Here is a tiny trained network, its code and every weight. The questions are about switching its units off for an input and a target symbol, where a switched-off unit gives its printed mean instead of its output.

import numpy as np


def w(rows, s, z=0):
    codes = np.array(rows[::2]) - 128.0
    scale = np.full(codes.shape[1], s)
    scale[-1] = z or s
    return codes * scale


def norm(h):
    return h / np.sqrt((h * h).mean(-1, keepdims=True) + 1e-5)


def f(y):
    return y / 2 * (1 + np.tanh(0.7978845608 * (y + 0.044715 * y**3)))


def softmax(a):
    e = np.exp(a - a.max(-1, keepdims=True))
    return e / e.sum(-1, keepdims=True)


def log_softmax(a):
    a = a - a.max(-1, keepdims=True)
    return a - np.log(np.exp(a).sum(-1, keepdims=True))


def net(x, mask):
    ids = ['ΓΔΞαβελμπφω'.index(c) for c in x.split()]
    T = len(ids)
    res = E[ids] + P[:T]
    u = 0
    for l in range(2):
        q, k, v = (norm(res) @ M[l].T for M in (Q, K, V))
        z = softmax(np.where(np.tri(T) > 0, q @ k.T / 2**0.5, -1e9)) @ v
        res = res + np.where(mask[u], z, O[l][:, -1]) @ O[l][:, :-1]
        u += 1
        y = f(norm(res) @ A[l][:, :-1].T + A[l][:, -1])
        res = res + np.where(mask[u : u + 8], y, B[l][:, -1]) @ B[l][:, :-1]
        u += 8
    return log_softmax(norm(res)[-1] @ U[:, :-1].T + U[:, -1])


Q, K, V, O, A, B = {}, {}, {}, {}, {}, {}
E = w([
[49,98,110,68],'Γ',
[193,111,125,159],'Δ',
[115,120,101,166],'Ξ',
[60,236,128,78],'α',
[207,13,102,135],'β',
[253,141,91,77],'ε',
[91,156,146,187],'λ',
[115,119,104,167],'μ',
[136,83,99,19],'π',
[106,60,127,136],'φ',
[116,120,103,166],'ω',
],0.0043)
P = w([
[101,120,3,152],'0',
[114,114,48,136],'1',
[118,119,75,149],'2',
[124,119,95,150],'3',
[127,116,108,145],'4',
[132,116,120,136],'5',
[140,118,135,132],'6',
[142,116,150,122],'7',
[149,126,174,109],'8',
[148,119,156,128],'9',
],0.0028)
Q[0] = w([
[186,210,204,48],'L0H0',
[71,118,138,248],'L0H0',
],0.011)
K[0] = w([
[116,119,6,125],'L0H0',
[152,97,221,78],'L0H0',
],0.011)
V[0] = w([
[179,85,93,65],'L0H0',
[121,2,132,151],'L0H0',
],0.0026)
O[0] = w([
[119,29,117,97,113],'L0H0',
[104,54,145,251,254],'L0H0',
],0.0022,0.0009)
A[0] = w([
[143,216,103,173,110],'L0N0',
[235,109,83,188,116],'L0N1',
[69,197,218,230,36],'L0N2',
[84,183,157,253,124],'L0N3',
[139,137,113,104,98],'L0N4',
[60,178,65,201,2],'L0N5',
[115,89,163,130,160],'L0N6',
[99,95,111,89,64],'L0N7',
],0.0041,0.0014)
B[0] = w([
[85,147,104,62,153],'L0N0',
[60,194,129,185,214],'L0N1',
[118,126,7,138,191],'L0N2',
[128,124,43,64,251],'L0N3',
[117,102,126,147,114],'L0N4',
[175,143,142,2,190],'L0N5',
[161,150,132,123,142],'L0N6',
[144,124,140,178,116],'L0N7',
],0.0036,0.0022)
Q[1] = w([
[116,11,81,220],'L1H0',
[226,179,254,99],'L1H0',
],0.0099)
K[1] = w([
[172,97,233,129],'L1H0',
[114,108,2,142],'L1H0',
],0.0097)
V[1] = w([
[214,31,113,19],'L1H0',
[252,156,54,172],'L1H0',
],0.0026)
O[1] = w([
[201,80,97,3,220],'L1H0',
[248,202,123,175,254],'L1H0',
],0.0031,0.00096)
A[1] = w([
[43,104,135,78,154],'L1N0',
[97,122,119,120,155],'L1N1',
[113,85,206,142,170],'L1N2',
[3,95,146,48,4],'L1N3',
[110,103,134,123,118],'L1N4',
[95,116,180,219,119],'L1N5',
[144,126,199,131,65],'L1N6',
[31,144,178,101,73],'L1N7',
],0.0073,0.0043)
B[1] = w([
[99,152,218,128,254],'L1N0',
[102,105,162,128,197],'L1N1',
[46,138,7,76,146],'L1N2',
[225,125,183,198,160],'L1N3',
[129,111,132,106,114],'L1N4',
[80,186,119,144,129],'L1N5',
[155,65,3,176,54],'L1N6',
[186,102,184,168,87],'L1N7',
],0.0047,0.0015)
U = w([
[119,73,227,164,254],'Γ',
[96,210,125,248,99],'Δ',
[120,141,111,132,119],'Ξ',
[110,238,207,84,100],'α',
[177,4,72,203,114],'β',
[254,173,123,131,207],'ε',
[103,227,86,29,69],'λ',
[123,137,114,130,105],'μ',
[170,37,141,29,85],'π',
[26,53,120,172,126],'φ',
[126,134,118,132,81],'ω',
],0.0099,0.0046)

Each question gives the input, a string of symbols that net reads in full, and the target symbol t.
The units are the heads (2 rows each of Q, K, V and O) and the neurons (one row each of A and B). Each row of codes is followed by its name. A weight is (code - 128) times the scale printed after its matrix; where a second scale follows, it is the last column's (O, A, B and U).
mask holds one flag per unit, layer by layer, with each layer's heads first. A switched-off unit (its flag False) gives its mean, the last column of its rows in O or B, instead of its output. The means were averaged over made-up inputs and are rounded, as every weight is.
A unit's drop is (log p(t) with every unit on - log p(t) with that unit switched off) / (log p(t) with every unit on - log p(t) with every unit switched off).
The circuit of an input: a set's keep is (log p(t) with only the set's units on - log p(t) with every unit switched off) / (log p(t) with every unit on - log p(t) with every unit switched off). Starting from the 12 units with the biggest drops (on a tie, the unit counted first), units are removed one at a time, each time the one whose removal leaves the highest keep (on an exact tie, the one counted first), for as long as the keep stays at least 0.8.
circuit, biggest first: the units of the circuit, biggest drop first
unit that matters most: the unit with the biggest drop
top k neurons: the k neurons with the biggest drops, biggest first
k most important neurons of layer l: the k neurons of layer l with the biggest drops, biggest first
drop when u is switched off: that unit's drop, to one decimal
input π λ λ μ Γ ε Γ φ φ, target φ: circuit, biggest first	(L0N5 L1N2)
input Ξ Γ φ ω, target φ: circuit, biggest first	(L1H0 L0N2)
input Ξ π α λ λ Δ, target Δ: circuit, biggest first	(L0N1)
input λ φ φ φ λ π λ ω Γ, target Γ: circuit, biggest first	(L1N3 L1N0)
input α λ Ξ, target λ: circuit, biggest first	(L0N5 L0H0)
input μ λ μ, target λ: 2 most important neurons of layer 0	(L0N5 L0N0)
input λ Ξ φ λ ω φ ω, target φ: circuit, biggest first	(L0H0 L1H0 L0N3)
input β β μ, target β: top 2 neurons	(L1N2 L1N5)
input μ ε φ φ π λ μ φ Ξ, target φ: circuit, biggest first	(L0H0 L1H0)
input ε Ξ π λ α Ξ, target α: circuit, biggest first	(L0H0 L1N2 L0N2)
input λ Δ μ Γ μ, target Γ: top 2 neurons	(L0N2 L1N3)
input Γ β ε ω α ω, target α: 2 most important neurons of layer 0	(L0N5 L0N2)
input λ φ φ λ μ, target λ: circuit, biggest first	(L0H0 L0N5)
input φ ε Γ α ε λ λ φ Γ ω, target Γ: unit that matters most	L1H0
input ε λ α β Ξ, target β: 3 most important neurons of layer 1	(L1N2 L1N5 L1N0)
input λ φ λ Γ π ω, target π: top 2 neurons	(L0N1 L0N0)
input ε ω λ μ φ λ φ φ λ, target φ: top 2 neurons	(L0N2 L0N5)
input ω π λ α ε Ξ, target ε: 2 most important neurons of layer 1	(L1N2 L1N0)
input ε ε μ φ Γ Ξ, target Γ: 3 most important neurons of layer 1	(L1N0 L1N3 L1N2)
input Δ β Δ ε ω ε Ξ, target ε: circuit, biggest first	(L1H0)
input β λ β β ω, target β: top 2 neurons	(L1N2 L1N0)
input Ξ φ μ, target φ: top 2 neurons	(L0N2 L1N2)
input α λ Γ β Ξ, target β: 3 most important neurons of layer 1	(L1N2 L1N0 L1N5)
input π ε λ ε Δ Δ λ Γ φ, target φ: 2 most important neurons of layer 0	(L0N5 L0N1)
input λ ε λ λ λ ω, target λ: top 3 neurons	(L0N5 L0N0 L1N3)
input λ Δ λ ε μ, target ε: drop when L0N2 is switched off	0.1
input λ ε Δ α Ξ, target α: drop when L1N3 is switched off	-0.1
input φ λ ω, target λ: unit that matters most	L0N5
input ε μ π ε ε ω, target ε: drop when L1H0 is switched off	1.3
input Δ μ ω μ Ξ λ Ξ, target λ: drop when L0H0 is switched off	0.4
